Below are the code and all the weights of a small trained network. Each question names an input and a class and asks about switching units off, where a switched-off unit gives its printed mean instead of its output.

import numpy as np


def w(rows, s, z=0):
    codes = np.array(rows[::2]) - 128.0
    scale = np.full(codes.shape[1], s)
    scale[-1] = z or s
    return codes * scale


def f(y):
    return np.maximum(y, 0)


def log_softmax(a):
    a = a - a.max(-1, keepdims=True)
    return a - np.log(np.exp(a).sum(-1, keepdims=True))


def net(x, mask):
    res = np.array(x, float).reshape(1, 6) / 4 @ E
    y = f(res @ A[0][:, :-1].T + A[0][:, -1])
    res = res + np.where(mask, y, B[0][:, -1]) @ B[0][:, :-1]
    return log_softmax(res[-1] @ U[:, :-1].T + U[:, -1])


A, B = {}, {}
E = w([
[137,10,242,116,89,86,138,152,75,143,91],'x0',
[123,134,103,174,55,56,127,35,150,66,47],'x1',
[131,127,125,127,127,126,127,127,126,129,129],'x2',
[1,106,141,54,149,98,5,112,160,131,131],'x3',
[130,127,126,129,128,128,127,128,128,127,128],'x4',
[125,129,130,128,127,127,131,130,128,124,129],'x5',
],0.0081)
A[0] = w([
[125,132,99,164,51,60,126,9,157,28,24,179],'n1',
[57,180,85,81,177,137,58,110,206,111,149,185],'n2',
[129,129,102,174,46,52,129,3,152,27,16,180],'n3',
[66,37,202,70,116,77,65,135,118,149,106,114],'n4',
[128,126,152,85,211,195,130,249,104,226,229,253],'n5',
[75,182,77,95,168,134,76,106,197,112,146,131],'n6',
[182,88,165,168,87,115,181,141,67,141,108,138],'n7',
[179,200,69,173,139,172,174,124,143,113,147,171],'n8',
[176,208,61,176,139,171,174,126,139,114,149,173],'n9',
[238,140,117,182,116,151,237,132,101,125,132,223],'n10',
[173,86,175,150,107,132,171,158,62,147,127,187],'n11',
[185,87,167,159,95,122,187,145,68,138,112,139],'n12',
],0.0061,0.0049)
B[0] = w([
[85,143,117,183,15,26,121,112,139,116,142,241],'n1',
[103,111,83,148,167,165,106,52,145,167,173,211],'n2',
[84,143,112,184,10,22,127,118,139,108,132,248],'n3',
[180,198,180,81,142,117,61,74,62,58,88,193],'n4',
[164,111,130,66,233,254,125,141,106,147,119,254],'n5',
[78,86,65,167,146,151,146,82,171,186,191,189],'n6',
[110,93,125,145,88,105,172,170,163,140,59,186],'n7',
[166,185,168,94,140,120,70,76,66,72,104,198],'n8',
[164,188,164,91,143,128,69,74,67,78,108,202],'n9',
[161,127,193,103,111,118,146,156,125,108,28,233],'n10',
[155,103,172,102,134,144,159,168,147,144,58,191],'n11',
[120,83,130,135,106,123,178,179,168,158,64,185],'n12',
],0.0078,0.011)
U = w([
[181,172,179,65,187,173,60,112,31,82,111,242],'0',
[131,203,158,144,91,79,73,86,49,50,114,144],'1',
[158,43,159,105,150,168,213,209,162,210,103,102],'2',
[105,62,133,181,82,87,208,192,254,130,98,4],'3',
[94,77,53,124,188,194,123,116,182,223,212,171],'4',
[65,118,61,196,104,101,118,98,237,181,224,54],'5',
],0.0061,0.0014)

Each question gives the input, the list of numbers given to net, and the class t.
The units are the neurons (one row each of A and B). Each row of codes is followed by its name. A weight is (code - 128) times the scale printed after its matrix; where a second scale follows, it is the last column's (A, B and U).
mask holds one flag per neuron, in row order. A switched-off neuron (its flag False) gives its mean, the last column of its row in B, instead of its output. The means were averaged over made-up inputs and are rounded, as every weight is.
A unit's drop is (log p(t) with every unit on - log p(t) with that unit switched off) / (log p(t) with every unit on - log p(t) with every unit switched off).
The circuit of an input: a set's keep is (log p(t) with only the set's units on - log p(t) with every unit switched off) / (log p(t) with every unit on - log p(t) with every unit switched off). Starting from all 12 units, units are removed one at a time, each time the one whose removal leaves the highest keep (on an exact tie, the one counted first), for as long as the keep stays at least 0.8.
units of the circuit, in order: the units of the circuit, biggest drop first
most important unit: the unit with the biggest drop
k most important neurons: the k neurons with the biggest drops, biggest first
drop of u: that unit's drop, to one decimal
input [1,-2,5,-7,-7,-8], class 2: 3 most important neurons : n12; n4; n7
input [-4,0,-3,-3,5,-2], class 0: units of the circuit, in order : n3; n1
input [-2,0,4,4,-6,-1], class 4: 2 most important neurons : n3; n1
input [0,3,-4,8,3,2], class 5: units of the circuit, in order : n6; n2
input [1,1,5,-5,-2,3], class 3: units of the circuit, in order : n4; n12
input [4,6,6,0,-6,-5], class 3: units of the circuit, in order : n9; n8
input [2,8,4,-7,-5,-3], class 3: units of the circuit, in order : n12; n7
input [2,2,-5,-7,-6,8], class 3: units of the circuit, in order : n12; n7
input [-8,1,0,3,-8,-8], class 5: units of the circuit, in order : n6
input [-3,-1,-3,-1,1,-6], class 0: units of the circuit, in order : n3; n1
input [-3,6,6,1,2,-2], class 5: 2 most important neurons : n4; n10
input [3,-2,-8,0,-4,7], class 2: 2 most important neurons : n9; n8
input [-4,0,8,7,5,0], class 4: 2 most important neurons : n3; n1
input [1,7,8,-2,1,6], class 3: most important unit : n4
input [-1,0,6,-6,-6,-2], class 0: drop of n1 : 0.5
input [0,4,1,7,3,-1], class 5: drop of n8 : 0.2
input [5,-5,8,-1,-8,-3], class 2: drop of n8 : 0.2
input [5,4,7,-7,0,0], class 3: drop of n12 : 0.0
